Both labels of each row:
[-62 -19   0 -21   9  -3  11  -2  -5 -16 -10  13   5  11  16 -16 -11]
hz [99]
[-46 -29  13 -39  12   2  15  21 -24  -1 -22  50 -29   0  12 -14  -3]
rf [99]
[ 65 -10   3  -9 -18 -22  36  20 -29  -4   5  16 -32  -9   3  18  -7]
rf [100]
[ -4   6 -23 -10  -9 -12 -10   6  -6   1   8  -7  -3   5  -4  25 -13]
Sc [100]
[ 11 -32  27  -8  -1   3  36   8  -7  -3 -11  13 -29  -9   6   6   5]
hz [99]
[ 21 -12 -10 -14  -8  -3  30   6 -11   0   1   6 -25   4   1  33 -19]
rf [100]
[-28   8   4 -25  -2  -4 -14   7  -6  -2  -2  12  11   6   9  11  -2]
bs [100]
[ 34  -4   6   6  -3  -8  10  11  -5  -7   0   4 -18  -7  -1   5   5]
rf [89]
[ 53 -19   8   7   0  -1  37  10 -18   8  -7  19 -29 -12   7 -13 -11]
rf [99]
[  9 -26   2   4   1  16 -13  11  -1  -1 -13   4 -19 -18  -1 -17  -2]
fc [99]
[-25 -11   6 -22   8  -4  23  10  -8  -1  -6  15  -9   1   6  -1 -11]
hz [99]
[-19 -19  -5 -14   2 -13   1  11  -7   2  -9  13  -8  -2   3  -2 -10]
rf [100]
[-18 -20   7   8  16   4   8  14  -4   2 -13  24 -10 -16  -4 -25  -3]
Sc [89]
[ -8   9  10   6  -6  -2   7   9  -7   2   0   6  -1 -14  -2  -6 -14]
fc [89]
[-38 -24   6 -11  13   2  83  -4 -12  -7 -11  20   0  -8   9 -19  -6]
Sc [99]
[-36 -11   2 -12   3  -2   9   7 -15  -1  -9  17  17  -7   6  -5 -11]
rf [99]
[ 36  13  20  -4   2   9  61  14 -25  -4   1  22 -37  -9  12   1  21]
bs [99]
[13 10 15 33 -6 22 43 -6 -8  4  8 -1  0 -6 -6  4  9]
bs [89]
[-33  10   1  12   1  13  16 -34  -7  10   5  11   0  -6  -8  -9   3]
hz [89]
[ 16   1  -6 -26   1  -1   3  10 -15  -9  -7  12 -13  -9   3   2  -4]
rf [100]
[ 52  -4  -3   3  -7 -17  14  15   0  -7  -1   5 -13   0   4   7  -3]
rf [100]
[ 11  -3  -7  -6 -16 -23   3  12 -11   1  -2   6 -17  -7   2   1 -14]
fc [100]
[-38 -24  -8 -23   1  -8   5  12  -8 -14 -24  18  -1  -3   8  -9  -7]
fc [99]
[ 14 -11   8 -15   1 -12  16   7 -19   1  -5  12 -29 -11   7  15 -13]
rf [100]
[  3 -39   5   1  14  -4  14   4 -13   2 -23  16 -25 -12   1 -23 -12]
rf [99]
[ 51 -14  13  11   6  -2  49  16 -23   4 -10  19 -34 -26  -1 -37   7]
fc [99]
[ 71  -5  20   4  -6 -15   6  14   2  -6   2  25 -27 -14   4  14  -8]
rf [100]
[-39 -30  -9 -16  11 -10   0   2 -10  -6 -19  17  -4  11   9 -18 -14]
rf [99]
[-32   7   3 -21  17   7  27   6 -12  -2  -9   5   0  10  14 -14  11]
bs [99]
[ -1 -26   2   5   8   7   8  17  -5  -1  -7  22 -15 -18  16 -23   5]
rf [99]
[ -9  15  19 -13  -3   8  18  14  -4   0  -6   8 -15  -4 -11 -10  14]
bs [99]
[-10 -33   2 -21   4  -8   3  15 -17  -3 -22  33 -19 -13  14  -7 -11]
rf [99]
[-39 -10  -5  -4  -4  -4  16   5 -15   2  -4   5   2  -9   4 -11 -28]
hz [89]
[  0 -35   0  -6  10  -7  -9  11  -3   0 -12  22 -16 -18   2 -14 -11]
fc [99]
[ 15   2   9 -10  10   3  61  14  -6  -1 -12  16 -26 -13   9 -18   7]
Sc [99]
[ 60   1  -1   3 -10 -23  -6  15   1   9  10   4   7 -12   7  19   3]
fc [100]
[-33   0  12 -15   0   8  13   6 -12  -3  -2  20 -21  -2  -6  13  -9]
rf [89]
[-36  12  16 -21   7   4  29   1  -8   0  -7  10  -8   6  15 -10   6]
bs [99]
[-51   0  -4 -25  12  -5  -4  -1   5  -1  -6   3  23  11   7 -10 -19]
rf [99]
[ 19 -12   0  18  -5   1  14  -2  -9   5  -2  10 -15 -10  -9   1  -7]
fc [89]
[ 39  13   4  24   6  11  47  -3 -11   0   2 -13 -24   8   6   5   8]
Sc [89]
[ 30  -3   6 -21  10  -3  32  11 -22   9  -1   5 -17  -2   6  12  -6]
hz [100]

Both labels of each row:
[ -4 -41  38  12  81  -1  42  16  25 -20  16 -46   1 -19   9   1  -7]
M N
[  3  14  -9 -13  36  -7  13  13  36 -35   6 -12  11  -3  -4   5  -2]
Y N
[ -6  17 -13  -4  31   0  -7   4   5 -28   3  -2  14   6  -7  20  -1]
Y N
[  0 -19  72   1  20  -3 -22   4   2 -28  -3 -60  -8 -15   1   4   8]
M Q
[ -6 -20  15   0  62  -5  18   2  22 -12   7  -6   6  10  19  10  -5]
Y J
